[[-3.68  4.09  0.87 -1.63 -2.23  2.46  3.80 -0.49  3.62 -2.23  1.70  0.85
  -2.88  1.43  3.34 -1.43]
 [ 0.64 -1.46 -3.71  1.62  1.31  1.39 -4.93  1.43  0.40  2.16  2.59 -0.50
  -2.21 -0.01  2.48  2.58]
 [ 1.63  4.30  1.99  0.54 -2.06  3.15  4.29 -3.24 -1.29 -4.75  3.22  0.26
  -3.56 -1.43  0.85 -4.88]
 [-3.60 -3.17 -2.19  4.63  4.03 -1.47 -3.71  2.10 -0.37  4.29 -4.18 -0.72
   2.00 -0.25 -1.88  4.09]
 [ 2.28 -2.15  1.95  3.74  2.31 -3.02  0.97  0.97 -2.24  2.08 -2.60 -0.67
  -3.08 -1.76 -3.45  1.24]
 [ 1.06  1.00 -2.13 -1.15  1.15  1.95 -1.33  1.24 -1.26  2.88  2.18 -1.56
  -0.13 -1.68  3.69  4.13]
 [ 2.04 -1.61  0.00  2.36 -0.82 -1.57 -0.65 -3.09 -2.43 -2.77 -0.99 -0.75
   1.53 -0.74 -2.70 -3.64]
 [ 5.64 -2.77 -2.00 -4.94 -3.04 -2.24 -2.80 -1.57  3.38 -3.59  0.43  0.27
   2.10  2.36 -2.09 -2.58]
 [ 0.65  1.43 -1.41  1.16 -2.37  2.81 -1.40 -3.93 -3.74 -4.12  3.67 -1.28
   2.45 -0.51  2.60 -4.95]
 [ 5.94 -0.17  2.62 -2.64  1.24 -2.28  3.42  0.58 -1.45  1.76 -1.60 -0.23
  -0.94 -1.87 -3.67  2.90]
 [-2.99  2.77  3.53 -2.51  0.40  0.76  4.08  2.17 -5.30  2.34  0.05  0.66
   4.69 -1.13  2.17  2.00]] yields -2.99

[[ 0.06  3.11  4.42  2.89  2.64 -0.29 -0.67  0.28]
 [ 1.22 -1.77  0.82  1.47 -1.90  3.38  5.49  1.40]
 [-1.22  2.27  4.95  2.84  0.63  1.94 -2.24 -0.18]
 [ 4.25  3.29  1.64 -2.19  0.24 -3.70  2.36 -0.18]
 [ 1.11  1.73 -2.20  1.35  5.02 -1.17  0.62 -1.85]
 [ 3.41  4.26 -0.90 -0.91  2.12  1.33 -0.88 -5.62]
 [ 3.08  1.22 -2.45 -2.73 -2.31  3.65  0.14 -5.16]
 [ 2.62 -0.96 -3.47 -4.58 -2.43 -2.74  1.69 -0.21]
 [ 0.24 -0.63 -3.84 -3.03  1.26 -5.22 -1.27  0.45]
 [ 0.79 -1.44  0.36 -1.71 -5.23  4.13  1.04 -0.95]
 [-0.67  2.36  5.29  2.37  0.68  0.02 -1.34  1.09]] yields -0.67

[[ 2.39 -0.81  1.94 -4.54 -1.08 -0.32 -0.07 -0.12  2.68]
 [-1.67  1.35 -2.26  4.66  0.63  0.35  1.52 -0.33 -2.29]
 [-0.23  1.08  3.93  1.16  2.30 -3.01  0.69 -2.51  0.12]
 [ 2.31 -0.02  1.84 -5.12 -0.84  0.34 -0.65 -0.48  1.71]
 [ 1.07 -1.15 -3.82  0.27 -2.86  1.87  2.12  2.03  1.31]
 [ 0.62  2.54  2.98  0.84  1.79 -2.08  2.01 -3.27 -0.49]
 [ 1.92 -0.28 -3.14  0.05 -2.82  1.43  3.47  0.98  1.65]
 [ 0.45  4.18 -0.43  0.28  0.90  1.26  1.34 -2.80 -3.10]
 [-1.02 -0.20  3.83  1.88  2.39 -3.40 -0.08 -1.54  0.54]
 [-0.20  3.70 -1.41  1.73  0.73  1.37  1.50 -2.13 -3.30]] yields -0.20

[[ 2.41  1.01  0.32  0.08  0.09  0.14  0.11]
 [ 4.43  2.08  0.64  0.23  0.07  0.10  0.04]
 [ 0.33  1.23  2.69  4.97  2.64  0.63  0.15]
 [ 0.05 -0.06  0.40  1.23  4.05  4.30  1.58]
 [ 1.89  4.63  4.25  1.51  0.57  0.19  0.09]
 [ 0.76  1.78  4.50  3.59  1.43  0.39  0.10]
 [ 4.50  2.41  0.68  0.23  0.10  0.09  0.07]
 [ 2.46  1.05  0.35  0.18 -0.04  0.16  0.08]
 [ 2.90  1.25  0.40  0.13 -0.02  0.13  0.10]
 [ 0.14  0.82  1.82  4.19  4.18  0.95  0.21]
 [-0.02  0.07  0.34  0.81  2.30  4.49  3.73]
 [ 4.65  2.33  0.74  0.36  0.05  0.13  0.10]] yields 4.65

[[ 2.56 -1.17  3.71  0.44  1.38 -0.73  0.63  0.97  0.16 -2.21  3.45]
 [ 1.79 -2.55  3.05 -1.14 -0.88 -3.43 -0.60  4.00  3.22 -3.66  3.80]
 [ 6.52 -5.16  4.75  0.59  4.21 -4.23  0.44  2.59  0.20 -0.29 -1.39]
 [ 4.27 -0.58  3.12  0.42  0.01 -2.93 -0.80  3.48  1.82 -2.20  3.55]
 [ 5.84 -1.31  3.18  2.27  0.82 -2.68 -0.13  2.36  0.78 -0.38  2.22]
 [ 0.84 -1.64  4.97 -1.85  2.59 -0.80  0.55  0.35  1.45 -4.09  4.76]
 [ 2.92 -3.73  3.64  0.73  0.88 -2.77  0.21  1.89  2.30 -0.83  1.16]
 [ 3.68 -0.20  3.39  0.91  0.15 -2.09 -0.73  1.67  2.58 -1.16  4.18]
 [ 2.73  0.45  2.37  1.69 -1.40 -1.05 -0.05  2.26  1.52 -2.18  5.37]
 [ 1.35 -0.41  3.03  1.38 -0.40 -0.36 -0.46  1.19  0.97 -0.19  1.36]
 [ 2.89  0.62  1.63  2.90 -3.21 -1.55 -0.75  2.03  3.66 -0.87  5.67]
 [ 2.05 -6.20  4.10 -2.17  1.04 -5.21 -0.31  3.60  4.70 -3.27  1.53]] yields 2.05

[[-2.66  0.34 -4.64  1.77  2.72  0.62 -1.64  5.80 -0.47  1.51 -0.40  1.82
   2.06 -1.20  0.14 -0.58]
 [-0.87  0.05  2.31 -3.07  0.14  2.78  1.04 -3.53  2.71  0.73 -3.43 -1.08
  -2.83 -0.84 -2.32  1.56]
 [-0.43  2.78  4.16  0.34  1.09  1.79  3.51  0.90  0.95  2.43  0.29  0.19
  -3.98 -0.06 -2.78 -4.02]
 [-1.00 -1.75 -5.45  1.08  0.55 -0.77 -1.52  3.97 -1.65 -1.03  1.47  1.73
   3.65  0.21  1.73 -0.09]
 [ 3.57  0.23  2.89  0.83 -0.36 -3.51 -0.84 -4.08 -1.31 -1.77  2.94 -1.92
   0.62  1.40  2.19  1.16]
 [ 3.13 -3.78  1.22  1.56 -1.52 -0.05  1.14 -3.46 -1.51 -4.29 -0.15  0.72
  -0.74  1.12  0.26 -1.90]] yields 3.13
---
array([[1786, 4477, 8290, 2677, 1626],
       [1863, 6204, 7115, 2106, 1699],
       [1778, 5022, 8182, 2508, 1598]]) -> 2677

array([[89, 85, 49, 65, 77, 40, 64],
       [25, 29, 46, 87, 64, 77, 81],
       [23, 16, 20, 80, 32, 44, 63]]) -> 40

array([[7, 3, 5, 2, 4],
       [1, 3, 1, 5, 1],
       [5, 2, 5, 2, 5]]) -> 2

array([[172, 106, 132,  62, 205,  88],
       [ 47, 100,  95, 104, 149, 132],
       [ 92,  86,  77, 100, 105,  99]]) -> 205

array([[124,  99, 140, 161],
       [ 42, 107, 132, 199],
       [ 64, 107,  66,  71]]) -> 140

array([[225,  72, 830, 375, 361, 381],
       [702, 464, 320, 504, 417, 627],
       [645, 349, 549, 535, 666, 181]]) -> 361

array([[ 181, -305,   39,  715, -110],
       [ 219,  214,  -14,  -62, -613],
       [-381, -121,  117, -183, -546]]) -> 715

array([[1, 8, 7, 1],
       [2, 7, 6, 1],
       [6, 1, 5, 4]]) -> 7
---
[ 3.00 -4.30 -1.49  3.08 -3.60  5.39  6.19] gives 3.00, 6.19

[[-5.54  2.42  1.44 -0.65  2.53 -2.93  0.00]
 [-0.66  2.59  1.00 -0.08  0.53 -3.50  0.14]] gives -5.54, 0.14

[-4.39  1.37 -4.79  2.35 -1.66  4.21] gives -4.39, 4.21

[-0.61 -2.01  0.39  5.58  3.60] gives -0.61, 3.60

[-1.81  0.81  3.21 -2.26  4.58 -1.36] gives -1.81, -1.36

[ 2.16 -5.57  0.32  3.84 -4.54  0.07] gives 2.16, 0.07

[ 4.63 -1.76  0.86  0.45 -3.15] gives 4.63, -3.15
